Here is a tiny trained network, its code and every weight. The questions are about switching its units off for an input and a class, where a switched-off unit gives its printed mean instead of its output.

import numpy as np


def w(rows, s, z=0):
    codes = np.array(rows[::2]) - 128.0
    scale = np.full(codes.shape[1], s)
    scale[-1] = z or s
    return codes * scale


def f(y):
    return y / 2 * (1 + np.tanh(0.7978845608 * (y + 0.044715 * y**3)))


def log_softmax(a):
    a = a - a.max(-1, keepdims=True)
    return a - np.log(np.exp(a).sum(-1, keepdims=True))


def net(x, mask):
    res = np.array(x, float).reshape(1, 4) / 4 @ E
    y = f(res @ A[0][:, :-1].T + A[0][:, -1])
    res = res + np.where(mask, y, B[0][:, -1]) @ B[0][:, :-1]
    return log_softmax(res[-1] @ U[:, :-1].T + U[:, -1])


A, B = {}, {}
E = w([
[69,174,48,127,135,96],'x0',
[167,173,112,171,209,155],'x1',
[177,96,74,74,151,107],'x2',
[150,156,76,137,25,252],'x3',
],0.015)
A[0] = w([
[218,77,227,135,115,168,47],'n1',
[200,80,78,103,148,127,134],'n2',
[159,140,109,163,81,148,32],'n3',
[165,138,159,150,187,80,150],'n4',
[55,90,160,33,80,125,103],'n5',
[68,48,137,76,64,109,218],'n6',
[134,95,110,82,156,156,5],'n7',
[12,132,204,157,187,112,50],'n8',
[71,158,131,114,181,97,111],'n9',
[129,142,140,70,48,113,96],'n10',
[160,82,194,131,151,170,118],'n11',
[188,136,212,80,70,100,167],'n12',
[79,175,39,141,116,134,91],'n13',
[179,96,226,95,113,158,75],'n14',
[204,180,160,152,176,161,107],'n15',
[206,85,184,153,108,187,176],'n16',
[153,23,193,111,71,132,171],'n17',
[153,207,121,143,218,172,194],'n18',
[188,124,57,193,72,136,57],'n19',
[48,112,172,94,110,147,142],'n20',
[112,110,113,185,102,197,46],'n21',
[25,204,94,88,158,135,120],'n22',
[103,206,232,150,92,130,162],'n23',
[144,116,105,62,177,166,166],'n24',
[210,189,111,203,207,159,143],'n25',
[107,104,163,117,153,85,108],'n26',
[127,50,166,159,183,107,15],'n27',
[116,140,193,149,150,63,19],'n28',
[104,207,216,242,141,162,115],'n29',
[57,149,142,29,188,117,21],'n30',
[150,127,109,134,113,193,69],'n31',
[217,115,95,26,121,112,77],'n32',
[126,187,108,108,99,143,84],'n33',
[201,118,68,57,127,98,45],'n34',
[116,195,124,190,70,172,85],'n35',
[164,127,152,95,177,93,17],'n36',
[169,198,137,88,115,201,156],'n37',
[91,189,187,193,122,143,113],'n38',
[58,84,42,146,108,128,148],'n39',
[62,197,193,154,82,112,133],'n40',
[159,106,39,73,162,118,154],'n41',
[108,92,210,101,222,147,63],'n42',
[21,153,50,105,75,58,103],'n43',
[42,190,164,164,103,122,115],'n44',
[153,113,100,151,78,176,33],'n45',
[217,115,139,147,78,188,82],'n46',
],0.011,0.002)
B[0] = w([
[80,196,128,68,185,200,222],'n1',
[195,104,187,76,93,150,190],'n2',
[115,79,148,167,151,115,177],'n3',
[118,119,136,149,121,133,240],'n4',
[161,143,92,179,56,2,198],'n5',
[133,169,64,149,53,2,211],'n6',
[145,129,165,118,127,132,142],'n7',
[127,85,145,146,145,141,241],'n8',
[108,128,148,160,136,139,210],'n9',
[127,104,96,159,94,99,176],'n10',
[111,209,111,123,168,165,191],'n11',
[102,179,137,144,148,118,191],'n12',
[63,139,117,133,195,195,213],'n13',
[95,190,120,101,161,190,204],'n14',
[135,183,95,147,99,55,205],'n15',
[94,164,100,143,169,156,211],'n16',
[107,204,92,123,133,111,213],'n17',
[154,195,44,168,62,36,236],'n18',
[98,94,153,155,129,117,202],'n19',
[157,112,139,130,85,93,168],'n20',
[112,60,132,145,153,106,193],'n21',
[103,192,127,83,174,180,207],'n22',
[183,109,162,86,114,114,198],'n23',
[149,122,160,141,72,150,171],'n24',
[163,174,19,161,46,34,251],'n25',
[90,108,118,138,145,126,211],'n26',
[92,74,135,151,134,130,222],'n27',
[106,88,129,143,155,117,227],'n28',
[178,114,210,70,74,137,234],'n29',
[105,74,124,138,161,165,199],'n30',
[97,63,123,155,154,98,190],'n31',
[165,88,169,70,97,145,202],'n32',
[102,112,121,133,140,134,172],'n33',
[172,90,189,89,103,192,197],'n34',
[99,107,124,131,138,132,217],'n35',
[105,96,124,128,122,130,208],'n36',
[115,94,135,142,137,94,207],'n37',
[184,108,184,77,106,141,194],'n38',
[87,146,113,131,153,140,188],'n39',
[168,111,160,81,77,165,190],'n40',
[186,135,187,71,109,186,213],'n41',
[110,100,132,146,161,110,240],'n42',
[92,211,93,94,163,158,231],'n43',
[179,127,167,70,112,176,189],'n44',
[133,89,117,132,151,119,198],'n45',
[83,90,150,156,155,124,212],'n46',
],0.0093,0.013)
U = w([
[129,169,62,179,20,21,198],'0',
[65,205,97,121,155,163,222],'1',
[192,64,175,70,29,148,86],'2',
[61,2,112,209,141,102,6],'3',
],0.013,0.0023)

Each question gives the input, the list of numbers given to net, and the class t.
The units are the neurons (one row each of A and B). Each row of codes is followed by its name. A weight is (code - 128) times the scale printed after its matrix; where a second scale follows, it is the last column's (A, B and U).
mask holds one flag per neuron, in row order. A switched-off neuron (its flag False) gives its mean, the last column of its row in B, instead of its output. The means were averaged over made-up inputs and are rounded, as every weight is.
A unit's drop is (log p(t) with every unit on - log p(t) with that unit switched off) / (log p(t) with every unit on - log p(t) with every unit switched off).
unit that matters most: the unit with the biggest drop
k most important neurons: the k neurons with the biggest drops, biggest first
drop when u is switched off: that unit's drop, to one decimal
input [0,-4,-6,-6], class 2: 2 most important neurons	n40, n44
input [-5,0,-6,7], class 3: unit that matters most	n46
input [-2,5,-6,-3], class 2: 3 most important neurons	n29, n38, n6
input [4,-5,-2,6], class 3: 4 most important neurons	n25, n18, n13, n21
input [-4,-8,4,-7], class 0: 2 most important neurons	n6, n5
input [-4,2,4,0], class 1: 2 most important neurons	n29, n1
input [-8,-6,2,-6], class 1: 2 most important neurons	n1, n14
input [-2,8,0,-8], class 0: 3 most important neurons	n25, n18, n15
input [-1,6,4,6], class 0: 3 most important neurons	n25, n18, n15
input [5,2,6,-3], class 2: 2 most important neurons	n41, n34
input [0,-5,-4,6], class 3: 2 most important neurons	n25, n18
input [-6,7,4,8], class 3: 3 most important neurons	n46, n31, n21
input [-8,-8,-5,-6], class 0: 4 most important neurons	n5, n6, n20, n13
input [7,-4,-4,5], class 1: unit that matters most	n43
input [6,0,0,-6], class 1: 2 most important neurons	n43, n22
input [1,-7,7,7], class 0: 4 most important neurons	n6, n5, n10, n29
input [8,1,0,-8], class 1: 2 most important neurons	n43, n22
input [-7,8,-7,3], class 0: drop when n18 is switched off	0.4
input [-6,-4,-3,-6], class 1: drop when n11 is switched off	0.3
input [2,4,-1,5], class 3: unit that matters most	n6
input [-2,-1,-2,0], class 1: drop when n24 is switched off	0.2
input [-4,1,1,4], class 1: drop when n8 is switched off	0.1
